Here is a tiny trained network, its code and every weight. The questions are about switching its units off for an input and a target symbol, where a switched-off unit gives its printed mean instead of its output.

import numpy as np


def w(rows, s, z=0):
    codes = np.array(rows[::2]) - 128.0
    scale = np.full(codes.shape[1], s)
    scale[-1] = z or s
    return codes * scale


def norm(h):
    return h / np.sqrt((h * h).mean(-1, keepdims=True) + 1e-5)


def f(y):
    return np.maximum(y, 0)


def softmax(a):
    e = np.exp(a - a.max(-1, keepdims=True))
    return e / e.sum(-1, keepdims=True)


def log_softmax(a):
    a = a - a.max(-1, keepdims=True)
    return a - np.log(np.exp(a).sum(-1, keepdims=True))


def net(x, mask):
    ids = ['ΓΘδεζημπστψω'.index(c) for c in x.split()]
    T = len(ids)
    res = E[ids] + P[:T]
    u = 0
    for l in range(2):
        q, k, v = (norm(res) @ M[l].T for M in (Q, K, V))
        z = softmax(np.where(np.tri(T) > 0, q @ k.T / 4**0.5, -1e9)) @ v
        res = res + np.where(mask[u], z, O[l][:, -1]) @ O[l][:, :-1]
        u += 1
        y = f(norm(res) @ A[l][:, :-1].T + A[l][:, -1])
        res = res + np.where(mask[u : u + 4], y, B[l][:, -1]) @ B[l][:, :-1]
        u += 4
    return log_softmax(norm(res)[-1] @ U[:, :-1].T + U[:, -1])


Q, K, V, O, A, B = {}, {}, {}, {}, {}, {}
E = w([
[107,85,156,88,185,67,80,141,72,139,150,147],'Γ',
[92,159,44,137,138,132,137,179,169,102,127,75],'Θ',
[70,153,160,143,166,157,160,144,83,103,153,96],'δ',
[77,91,163,58,181,150,185,107,155,148,86,154],'ε',
[66,143,160,125,154,118,122,241,138,138,95,169],'ζ',
[107,121,56,137,115,95,185,121,160,132,116,90],'η',
[117,132,125,203,155,75,151,108,208,205,139,83],'μ',
[97,132,156,182,112,140,153,85,165,172,72,116],'π',
[128,146,89,128,138,219,176,79,78,120,169,68],'σ',
[115,132,63,148,157,172,121,94,151,210,136,206],'τ',
[147,216,157,144,111,124,160,109,179,163,84,105],'ψ',
[121,113,141,108,3,144,103,47,159,111,115,74],'ω',
],0.024)
P = w([
[105,31,248,104,122,125,151,183,159,233,208,108],'0',
[28,162,39,120,158,75,177,145,180,142,190,82],'1',
[141,46,190,127,115,130,127,179,130,201,140,93],'2',
[51,168,47,136,179,73,160,112,148,124,145,95],'3',
[155,64,170,121,124,141,108,160,119,190,114,98],'4',
[81,157,45,145,186,81,158,115,128,102,122,107],'5',
[177,85,155,116,126,148,98,151,115,177,93,104],'6',
[91,160,46,149,184,98,140,100,110,80,101,123],'7',
[185,100,144,105,126,152,94,150,92,169,77,109],'8',
[96,163,44,155,164,115,146,98,83,70,69,138],'9',
[219,111,132,90,136,151,86,136,88,163,55,117],'10',
[132,184,40,150,175,114,146,100,85,64,73,152],'11',
],0.013)
Q[0] = w([
[164,108,132,132,82,174,53,77,79,147,167,112],'0.h1',
[84,213,108,173,149,90,181,87,112,131,26,52],'0.h1',
[199,75,115,89,49,133,86,173,153,202,133,78],'0.h1',
[118,143,101,87,173,210,138,104,103,245,127,138],'0.h1',
],0.011)
K[0] = w([
[110,116,153,179,62,159,121,64,110,141,172,46],'0.h1',
[138,110,75,97,145,158,89,117,47,115,12,197],'0.h1',
[122,77,101,214,55,131,138,119,164,90,131,21],'0.h1',
[165,211,154,193,111,156,181,94,83,88,71,88],'0.h1',
],0.011)
V[0] = w([
[66,158,125,170,143,156,102,217,155,141,79,147],'0.h1',
[102,74,103,88,140,86,77,117,126,88,117,150],'0.h1',
[122,127,129,11,164,63,142,208,96,161,23,50],'0.h1',
[178,220,113,163,142,86,3,213,102,146,170,163],'0.h1',
],0.0076)
O[0] = w([
[38,210,74,185,114,233,23,170,139,204,6,67,239],'0.h1',
[35,135,49,79,1,56,128,94,83,166,92,130,1],'0.h1',
[108,144,89,22,215,81,55,170,118,145,19,79,200],'0.h1',
[174,221,130,176,66,102,108,213,128,41,172,145,33],'0.h1',
],0.0075,0.0054)
A[0] = w([
[9,180,53,138,143,16,104,213,135,139,135,196,254],'0.n1',
[100,104,2,192,167,131,86,34,162,157,132,179,61],'0.n2',
[146,80,38,132,175,112,72,200,108,126,145,226,234],'0.n3',
[125,200,9,222,193,56,174,120,203,113,153,234,41],'0.n4',
],0.007,0.0053)
B[0] = w([
[194,114,189,197,170,44,137,137,100,93,75,145,254],'0.n1',
[215,162,102,130,114,106,173,179,154,114,153,56,217],'0.n2',
[157,150,139,202,63,173,99,59,148,133,85,192,204],'0.n3',
[115,122,193,46,155,137,251,45,139,19,147,91,213],'0.n4',
],0.011,0.007)
Q[1] = w([
[54,5,91,129,97,120,103,145,96,193,224,164],'1.h1',
[62,136,152,146,175,70,182,79,135,109,94,116],'1.h1',
[140,153,84,175,122,156,155,63,184,72,133,142],'1.h1',
[167,76,151,141,113,105,108,137,115,163,109,165],'1.h1',
],0.013)
K[1] = w([
[105,99,153,138,149,78,133,191,197,177,192,74],'1.h1',
[246,115,62,40,141,160,70,42,130,143,127,129],'1.h1',
[219,141,85,130,63,127,169,74,104,88,160,183],'1.h1',
[144,174,205,172,150,74,152,167,241,143,37,83],'1.h1',
],0.011)
V[1] = w([
[162,130,45,147,241,123,113,129,189,145,141,195],'1.h1',
[176,158,92,115,56,144,98,89,64,133,171,8],'1.h1',
[209,84,117,213,131,168,132,131,59,135,102,168],'1.h1',
[74,122,112,114,212,222,138,179,2,101,201,32],'1.h1',
],0.0075)
O[1] = w([
[142,150,70,137,113,117,169,155,157,138,155,200,253],'1.h1',
[122,129,89,157,167,152,126,146,167,144,76,7,61],'1.h1',
[136,128,103,131,131,170,142,101,66,158,123,125,200],'1.h1',
[108,187,103,100,104,135,198,188,53,130,94,75,74],'1.h1',
],0.015,0.0056)
A[1] = w([
[148,64,164,54,136,199,213,63,104,108,158,112,206],'1.n1',
[153,42,168,74,129,116,58,86,115,148,183,151,3],'1.n2',
[180,92,208,146,83,177,40,125,117,120,152,134,124],'1.n3',
[126,160,113,95,176,67,121,133,138,25,135,8,93],'1.n4',
],0.012,0.0074)
B[1] = w([
[209,194,92,160,120,147,98,79,188,93,37,164,249],'1.n1',
[24,171,73,86,116,162,68,177,106,89,250,26,146],'1.n2',
[170,123,103,63,119,79,158,170,36,118,117,63,184],'1.n3',
[71,27,101,83,49,235,71,182,63,168,127,171,177],'1.n4',
],0.011)
U = w([
[88,131,120,122,218,139,105,98,58,97,227,130,254],'Γ',
[64,238,48,221,143,92,49,175,166,122,130,124,83],'Θ',
[94,169,76,122,100,160,236,164,68,159,124,86,144],'δ',
[76,158,136,36,145,212,111,150,184,101,139,222,59],'ε',
[169,72,201,116,52,56,157,69,1,118,104,181,124],'ζ',
[91,108,14,48,238,50,183,90,115,169,113,140,34],'η',
[96,146,88,212,214,94,150,139,172,177,219,53,149],'μ',
[86,56,195,171,60,206,72,51,135,166,94,107,116],'π',
[168,175,150,205,197,157,198,39,102,9,178,115,148],'σ',
[140,120,50,135,15,173,116,174,142,216,187,240,114],'τ',
[248,75,193,91,200,141,156,196,157,89,114,54,53],'ψ',
[128,108,95,85,27,80,121,113,159,103,158,96,177],'ω',
],0.0076,0.0049)

Each question gives the input, a string of symbols that net reads in full, and the target symbol t.
The units are the heads (4 rows each of Q, K, V and O) and the neurons (one row each of A and B). Each row of codes is followed by its name. A weight is (code - 128) times the scale printed after its matrix; where a second scale follows, it is the last column's (O, A, B and U).
mask holds one flag per unit, layer by layer, with each layer's heads first. A switched-off unit (its flag False) gives its mean, the last column of its rows in O or B, instead of its output. The means were averaged over made-up inputs and are rounded, as every weight is.
A unit's drop is (log p(t) with every unit on - log p(t) with that unit switched off) / (log p(t) with every unit on - log p(t) with every unit switched off).
The circuit of an input: a set's keep is (log p(t) with only the set's units on - log p(t) with every unit switched off) / (log p(t) with every unit on - log p(t) with every unit switched off). Starting from all 10 units, units are removed one at a time, each time the one whose removal leaves the highest keep (on an exact tie, the one counted first), for as long as the keep stays at least 0.8.
circuit, biggest first: the units of the circuit, biggest drop first
most important unit: the unit with the biggest drop
k most important neurons: the k neurons with the biggest drops, biggest first
k most important neurons of layer l: the k neurons of layer l with the biggest drops, biggest first
input Γ π ζ τ σ ζ ψ ψ π ψ, target Θ: 3 most important neurons of layer 0 => 0.n4; 0.n3; 0.n1
input η δ ψ ψ, target ε: most important unit => 1.n4
input σ ζ ψ π, target Θ: 2 most important neurons => 0.n4; 0.n1
input η ψ ψ σ Γ σ ψ ψ σ ψ ψ, target ψ: 4 most important neurons => 0.n4; 1.n3; 0.n3; 1.n1
input σ τ ψ ψ σ τ ψ δ δ Γ π π, target ζ: circuit, biggest first => 0.h1; 0.n1
input ψ ψ σ ψ τ η ω μ, target π: circuit, biggest first => 1.h1; 1.n4
input δ ψ ψ ψ π τ μ, target μ: 3 most important neurons of layer 0 => 0.n4; 0.n3; 0.n1
input ψ π π ε ψ τ τ τ Γ Θ ζ, target ζ: circuit, biggest first => 1.h1; 1.n3; 0.n2
input ψ ω Θ Γ τ ψ ψ ψ τ, target ψ: circuit, biggest first => 0.h1; 1.h1; 1.n3
input μ π π σ ζ, target ζ: circuit, biggest first => 1.h1; 1.n3
input ψ ω ψ π Γ ψ, target ζ: 2 most important neurons => 0.n3; 0.n1
input ψ ψ δ, target δ: circuit, biggest first => 1.h1; 0.n1
input ψ ψ ψ ψ ψ μ, target ψ: 2 most important neurons of layer 1 => 1.n4; 1.n1
input ε Γ Θ, target Θ: 2 most important neurons => 0.n4; 1.n4
input π ψ ψ ψ π τ τ π ψ τ, target σ: circuit, biggest first => 0.n4
input τ ψ ψ ψ ψ ψ Γ, target Γ: 2 most important neurons => 1.n2; 0.n2
input σ π τ ψ τ, target ψ: 2 most important neurons of layer 0 => 0.n2; 0.n4
input σ ψ μ π ε ψ δ π π Γ, target ζ: 2 most important neurons of layer 0 => 0.n1; 0.n3
input ψ π τ σ ω ψ ψ ψ, target π: circuit, biggest first => 1.h1; 1.n4; 0.n2
input ψ ψ ζ τ σ ζ ψ π, target Θ: 2 most important neurons => 0.n4; 0.n3
input ζ δ ψ δ, target Θ: most important unit => 0.h1
input ψ δ π π, target μ: 2 most important neurons of layer 0 => 0.n4; 0.n2
input τ τ ψ ψ τ ψ Θ, target Θ: 2 most important neurons => 0.n3; 0.n4
input ψ ψ ζ ψ η Θ τ η, target σ: 2 most important neurons => 0.n4; 0.n3
input π μ τ δ Θ τ Θ Θ, target σ: 3 most important neurons of layer 0 => 0.n1; 0.n3; 0.n4
input ψ ψ δ ψ ε, target ε: 2 most important neurons of layer 0 => 0.n2; 0.n4
